Below are the code and all the weights of a small trained network. Each question names an input and a target symbol and asks about switching units off, where a switched-off unit gives its printed mean instead of its output.

import numpy as np


def w(rows, s, z=0):
    codes = np.array(rows[::2]) - 128.0
    scale = np.full(codes.shape[1], s)
    scale[-1] = z or s
    return codes * scale


def norm(h):
    return h / np.sqrt((h * h).mean(-1, keepdims=True) + 1e-5)


def softmax(a):
    e = np.exp(a - a.max(-1, keepdims=True))
    return e / e.sum(-1, keepdims=True)


def log_softmax(a):
    a = a - a.max(-1, keepdims=True)
    return a - np.log(np.exp(a).sum(-1, keepdims=True))


def net(x, mask):
    ids = ['ΓΛΨαβεζηθμπσω'.index(c) for c in x.split()]
    T = len(ids)
    res = E[ids] + P[:T]
    u = 0
    for l in range(3):
        r = norm(res)
        for j in range(2):
            rows = slice(4 * j, 4 * j + 4)
            q, k, v = (r @ M[l][rows].T for M in (Q, K, V))
            z = softmax(np.where(np.tri(T) > 0, q @ k.T / 4**0.5, -1e9)) @ v
            o = O[l][rows]
            res = res + np.where(mask[u + j], z, o[:, -1]) @ o[:, :-1]
        u += 2
    return log_softmax(norm(res)[-1] @ U[:, :-1].T + U[:, -1])


Q, K, V, O = {}, {}, {}, {}
E = w([
[119,127,174,59,102],'Γ',
[131,113,103,214,100],'Λ',
[156,200,197,150,115],'Ψ',
[134,81,114,82,111],'α',
[60,110,233,204,146],'β',
[123,168,90,144,139],'ε',
[137,94,177,113,86],'ζ',
[166,187,98,154,151],'η',
[117,102,5,178,151],'θ',
[207,173,117,168,158],'μ',
[170,90,131,121,201],'π',
[48,141,138,91,161],'σ',
[67,56,138,57,85],'ω',
],0.024)
P = w([
[129,146,107,104,171],'0',
[150,149,87,111,122],'1',
[128,170,176,57,228],'2',
[152,154,76,116,107],'3',
[108,173,207,77,238],'4',
[154,149,68,111,96],'5',
[95,154,193,88,242],'6',
[165,130,51,115,82],'7',
[84,153,189,116,243],'8',
[173,132,44,104,69],'9',
[76,144,185,125,244],'10',
[176,131,42,104,66],'11',
[71,138,179,119,253],'12',
],0.0042)
Q[0] = w([
[141,163,74,109,136],'0.h1',
[115,248,85,108,77],'0.h1',
[252,178,94,172,32],'0.h1',
[174,183,99,101,117],'0.h1',
[100,223,147,64,235],'0.h2',
[105,197,108,169,12],'0.h2',
[134,167,172,115,122],'0.h2',
[35,112,255,162,202],'0.h2',
],0.01)
K[0] = w([
[176,173,104,138,140],'0.h1',
[207,140,92,122,101],'0.h1',
[250,121,100,162,82],'0.h1',
[202,150,77,85,119],'0.h1',
[151,162,117,110,171],'0.h2',
[78,191,105,170,57],'0.h2',
[216,156,202,103,132],'0.h2',
[129,66,171,143,229],'0.h2',
],0.013)
V[0] = w([
[97,102,119,186,138],'0.h1',
[133,104,179,138,112],'0.h1',
[137,165,255,138,198],'0.h1',
[210,127,97,134,81],'0.h1',
[118,159,11,87,70],'0.h2',
[185,102,166,120,75],'0.h2',
[173,134,65,77,203],'0.h2',
[166,113,144,147,128],'0.h2',
],0.0073)
O[0] = w([
[80,206,142,170,128,91],'0.h1',
[195,155,243,13,111,118],'0.h1',
[118,162,199,151,109,227],'0.h1',
[133,147,56,149,84,62],'0.h1',
[74,116,194,83,73,93],'0.h2',
[69,174,237,34,186,157],'0.h2',
[81,94,52,191,163,253],'0.h2',
[135,141,4,19,254,152],'0.h2',
],0.0056,0.0022)
Q[1] = w([
[150,107,195,213,163],'1.h1',
[140,155,76,190,100],'1.h1',
[85,152,179,133,210],'1.h1',
[66,82,123,114,126],'1.h1',
[171,169,107,160,8],'1.h2',
[110,123,126,104,62],'1.h2',
[149,162,138,111,113],'1.h2',
[67,176,202,198,209],'1.h2',
],0.012)
K[1] = w([
[137,127,132,153,123],'1.h1',
[160,143,86,188,121],'1.h1',
[135,97,180,185,194],'1.h1',
[83,69,103,119,162],'1.h1',
[146,230,66,87,6],'1.h2',
[139,200,138,71,119],'1.h2',
[144,164,109,144,95],'1.h2',
[31,147,208,139,221],'1.h2',
],0.011)
V[1] = w([
[88,99,151,111,248],'1.h1',
[236,102,144,153,166],'1.h1',
[106,134,69,85,128],'1.h1',
[114,119,77,119,134],'1.h1',
[2,120,153,103,120],'1.h2',
[170,136,92,100,61],'1.h2',
[154,26,167,157,152],'1.h2',
[132,99,122,71,92],'1.h2',
],0.0075)
O[1] = w([
[128,145,165,69,75,252],'1.h1',
[111,186,39,170,208,141],'1.h1',
[117,137,185,107,140,147],'1.h1',
[179,209,182,123,169,128],'1.h1',
[110,78,78,96,159,181],'1.h2',
[139,148,133,134,42,32],'1.h2',
[102,65,215,254,82,182],'1.h2',
[98,139,117,138,67,117],'1.h2',
],0.0067,0.0017)
Q[2] = w([
[168,174,67,114,4],'2.h1',
[46,126,160,179,183],'2.h1',
[90,134,131,116,236],'2.h1',
[171,200,121,90,29],'2.h1',
[189,135,57,182,105],'2.h2',
[128,100,109,167,177],'2.h2',
[120,145,111,98,96],'2.h2',
[161,140,75,146,151],'2.h2',
],0.02)
K[2] = w([
[172,199,91,119,3],'2.h1',
[54,129,149,173,224],'2.h1',
[110,103,135,133,223],'2.h1',
[186,182,116,103,75],'2.h1',
[191,101,122,162,101],'2.h2',
[149,83,125,163,171],'2.h2',
[97,161,82,109,74],'2.h2',
[198,92,80,155,129],'2.h2',
],0.014)
V[2] = w([
[197,124,140,206,129],'2.h1',
[125,215,77,106,36],'2.h1',
[252,77,112,88,112],'2.h1',
[94,132,215,224,79],'2.h1',
[146,130,123,182,157],'2.h2',
[179,101,111,115,155],'2.h2',
[211,88,78,141,136],'2.h2',
[96,107,167,149,168],'2.h2',
],0.012)
O[2] = w([
[56,83,186,182,102,65],'2.h1',
[138,213,89,121,55,3],'2.h1',
[192,83,139,242,2,110],'2.h1',
[85,179,213,115,123,110],'2.h1',
[165,111,120,92,109,116],'2.h2',
[152,87,193,134,144,148],'2.h2',
[82,87,185,106,104,100],'2.h2',
[146,109,63,121,170,184],'2.h2',
],0.011,0.0045)
U = w([
[181,203,120,23,115,3],'Γ',
[38,135,136,174,82,164],'Λ',
[123,247,162,130,140,101],'Ψ',
[177,68,91,106,98,150],'α',
[84,156,204,101,170,249],'β',
[35,202,44,93,107,63],'ε',
[193,133,212,112,106,135],'ζ',
[131,204,52,184,157,125],'η',
[61,88,32,168,121,61],'θ',
[208,155,128,209,170,71],'μ',
[141,23,148,185,154,99],'π',
[184,151,59,63,216,142],'σ',
[57,105,113,45,72,115],'ω',
],0.016,0.0042)

Each question gives the input, a string of symbols that net reads in full, and the target symbol t.
The units are the heads (4 rows each of Q, K, V and O). Each row of codes is followed by its name. A weight is (code - 128) times the scale printed after its matrix; where a second scale follows, it is the last column's (O and U).
mask holds one flag per head, layer by layer. A switched-off head (its flag False) gives its mean, the last column of its rows in O, instead of its output. The means were averaged over made-up inputs and are rounded, as every weight is.
A unit's drop is (log p(t) with every unit on - log p(t) with that unit switched off) / (log p(t) with every unit on - log p(t) with every unit switched off).
The circuit of an input: a set's keep is (log p(t) with only the set's units on - log p(t) with every unit switched off) / (log p(t) with every unit on - log p(t) with every unit switched off). Starting from all 6 units, units are removed one at a time, each time the one whose removal leaves the highest keep (on an exact tie, the one counted first), for as long as the keep stays at least 0.8.
units of the circuit, in order: the units of the circuit, biggest drop first
heads that matter: for each layer, one digit per head in row order, 1 if its drop is at least 0.15 and else 0, layers parted by /
drop when u is switched off: that unit's drop, to one decimal
input Λ α η, target η: units of the circuit, in order -> (2.h1, 0.h1)
input ω α ζ α ζ Λ η η η ε ζ Γ ζ, target ζ: units of the circuit, in order -> (0.h1, 2.h1, 1.h2)
input ε η ε μ ζ ω Γ Ψ α η η, target η: heads that matter -> 11 / 11 / 10
input η ζ Γ θ α α α α α α Ψ α α, target α: heads that matter -> 11 / 01 / 10
input σ β Γ β ε, target β: units of the circuit, in order -> (2.h1, 0.h2)
input Λ ζ β Γ ζ Λ μ, target β: units of the circuit, in order -> (2.h1)
input η β ε π Ψ μ Λ μ ω, target π: heads that matter -> 11 / 00 / 10
input π Γ η σ η Γ Γ Ψ α α σ Λ, target Λ: heads that matter -> 01 / 00 / 11
input Ψ μ α π Ψ Ψ Λ σ σ η Ψ, target σ: heads that matter -> 00 / 00 / 10
input σ ζ π α α θ ω Γ η, target π: heads that matter -> 00 / 10 / 10
input ε ζ σ Ψ Λ, target σ: heads that matter -> 00 / 01 / 10
input Λ θ ε, target ε: units of the circuit, in order -> (2.h1, 0.h2)
input μ ζ η ζ α, target α: heads that matter -> 01 / 00 / 10
input ζ θ Λ ζ α ω ζ μ η θ β π, target π: heads that matter -> 10 / 00 / 10
input α ω μ α β η ζ β β η μ μ ε, target β: heads that matter -> 00 / 00 / 10
input α σ π ε σ ω π μ η, target π: units of the circuit, in order -> (2.h1)
input ζ β ζ μ η μ σ ε ω θ α Λ, target Λ: heads that matter -> 00 / 00 / 11
input β Γ α ω α, target β: heads that matter -> 00 / 01 / 10
input Ψ μ π β σ Γ, target Γ: units of the circuit, in order -> (1.h2, 2.h1)
input α Λ β η η ζ Ψ σ α Ψ ζ, target σ: units of the circuit, in order -> (2.h2)
input Γ π α α θ α Γ, target π: drop when 0.h2 is switched off -> 0.7
input α α θ β θ, target β: drop when 1.h1 is switched off -> 0.2
input σ ζ σ ω ω α Λ α ζ σ θ α ω, target σ: drop when 2.h1 is switched off -> 0.8
